Below are the code and all the weights of a small trained network. Each question names an input and a class and asks about switching units off, where a switched-off unit gives its printed mean instead of its output.

import numpy as np


def w(rows, s, z=0):
    codes = np.array(rows[::2]) - 128.0
    scale = np.full(codes.shape[1], s)
    scale[-1] = z or s
    return codes * scale


def norm(h):
    return h / np.sqrt((h * h).mean(-1, keepdims=True) + 1e-5)


def f(y):
    return np.maximum(y, 0)


def log_softmax(a):
    a = a - a.max(-1, keepdims=True)
    return a - np.log(np.exp(a).sum(-1, keepdims=True))


def net(x, mask):
    res = np.array(x, float).reshape(1, 7) / 4 @ E
    u = 0
    for l in range(2):
        y = f(norm(res) @ A[l][:, :-1].T + A[l][:, -1])
        res = res + np.where(mask[u : u + 7], y, B[l][:, -1]) @ B[l][:, :-1]
        u += 7
    return log_softmax(norm(res)[-1] @ U[:, :-1].T + U[:, -1])


A, B = {}, {}
E = w([
[70,53,87,50],'x0',
[116,78,227,85],'x1',
[226,74,41,149],'x2',
[167,68,191,150],'x3',
[190,174,102,218],'x4',
[105,175,151,254],'x5',
[67,57,30,234],'x6',
],0.008)
A[0] = w([
[167,90,163,253,80],'0.n1',
[45,94,83,113,13],'0.n2',
[67,165,156,112,77],'0.n3',
[68,62,151,178,74],'0.n4',
[42,80,158,157,3],'0.n5',
[166,68,115,80,79],'0.n6',
[194,180,81,122,131],'0.n7',
],0.018,0.003)
B[0] = w([
[215,243,159,142,254],'0.n1',
[93,131,18,96,194],'0.n2',
[247,94,197,18,176],'0.n3',
[192,114,123,213,195],'0.n4',
[191,132,127,247,181],'0.n5',
[65,32,129,55,197],'0.n6',
[178,215,75,144,211],'0.n7',
],0.015,0.0089)
A[1] = w([
[9,146,2,138,64],'1.n1',
[128,83,89,152,63],'1.n2',
[77,96,26,153,69],'1.n3',
[167,41,24,127,82],'1.n4',
[221,152,35,60,74],'1.n5',
[94,127,132,156,30],'1.n6',
[247,89,54,67,5],'1.n7',
],0.012,0.0034)
B[1] = w([
[50,45,157,159,183],'1.n1',
[129,117,82,79,150],'1.n2',
[95,75,106,146,178],'1.n3',
[10,196,200,112,212],'1.n4',
[149,86,74,193,254],'1.n5',
[119,130,114,157,128],'1.n6',
[58,99,183,255,220],'1.n7',
],0.017,0.0083)
U = w([
[187,215,56,207,252],'0',
[6,83,43,157,66],'1',
[128,128,165,12,17],'2',
],0.013,0.0025)

Each question gives the input, the list of numbers given to net, and the class t.
The units are the neurons (one row each of A and B). Each row of codes is followed by its name. A weight is (code - 128) times the scale printed after its matrix; where a second scale follows, it is the last column's (A, B and U).
mask holds one flag per neuron, layer by layer. A switched-off neuron (its flag False) gives its mean, the last column of its row in B, instead of its output. The means were averaged over made-up inputs and are rounded, as every weight is.
A unit's drop is (log p(t) with every unit on - log p(t) with that unit switched off) / (log p(t) with every unit on - log p(t) with every unit switched off).
The circuit of an input: a set's keep is (log p(t) with only the set's units on - log p(t) with every unit switched off) / (log p(t) with every unit on - log p(t) with every unit switched off). Starting from the 12 units with the biggest drops (on a tie, the unit counted first), units are removed one at a time, each time the one whose removal leaves the highest keep (on an exact tie, the one counted first), for as long as the keep stays at least 0.8.
circuit, biggest first: the units of the circuit, biggest drop first
k most important neurons: the k neurons with the biggest drops, biggest first
top k neurons in layer l: the k neurons of layer l with the biggest drops, biggest first
input [1,-2,0,5,2,-2,-1], class 1: circuit, biggest first => 0.n6
input [5,-1,0,7,3,-6,-6], class 2: top 3 neurons in layer 0 => 0.n6, 0.n2, 0.n7
input [-1,4,-2,3,-8,3,-2], class 2: top 4 neurons in layer 0 => 0.n3, 0.n7, 0.n1, 0.n2
input [0,-7,-1,-1,-1,-8,-4], class 1: top 2 neurons in layer 0 => 0.n1, 0.n6
input [-1,-2,1,8,-1,-3,-7], class 1: 3 most important neurons => 0.n1, 1.n7, 0.n3
input [-1,1,6,3,3,-6,7], class 1: 2 most important neurons => 0.n6, 1.n4
input [-5,-1,2,5,-8,1,-2], class 2: 2 most important neurons => 0.n7, 0.n2
input [-3,-5,8,2,-5,-1,7], class 1: top 3 neurons in layer 1 => 1.n4, 1.n7, 1.n3
input [1,-7,3,1,-3,-3,-3], class 1: 2 most important neurons => 0.n1, 0.n6
input [-8,7,8,1,-5,-4,-5], class 2: 2 most important neurons => 0.n6, 0.n2
input [-1,8,2,-5,5,-6,-4], class 1: 2 most important neurons => 0.n1, 0.n6
input [7,4,-7,-2,0,7,4], class 0: 2 most important neurons => 0.n5, 0.n4
input [-4,7,-3,3,-1,2,-3], class 2: top 2 neurons in layer 1 => 1.n5, 1.n7
input [-3,-6,2,6,-6,-7,-6], class 1: top neuron in layer 1 => 1.n7
input [6,8,3,-3,0,-2,-2], class 2: top 2 neurons in layer 0 => 0.n6, 0.n7
input [6,4,7,0,-1,7,-6], class 2: top 2 neurons in layer 0 => 0.n6, 0.n2
input [4,-1,2,1,0,2,2], class 1: top 3 neurons in layer 0 => 0.n2, 0.n7, 0.n3
input [-5,7,1,7,-6,-2,-1], class 2: 2 most important neurons => 1.n7, 1.n5
input [-5,-5,7,-5,-6,-7,-5], class 1: top 2 neurons in layer 0 => 0.n1, 0.n6
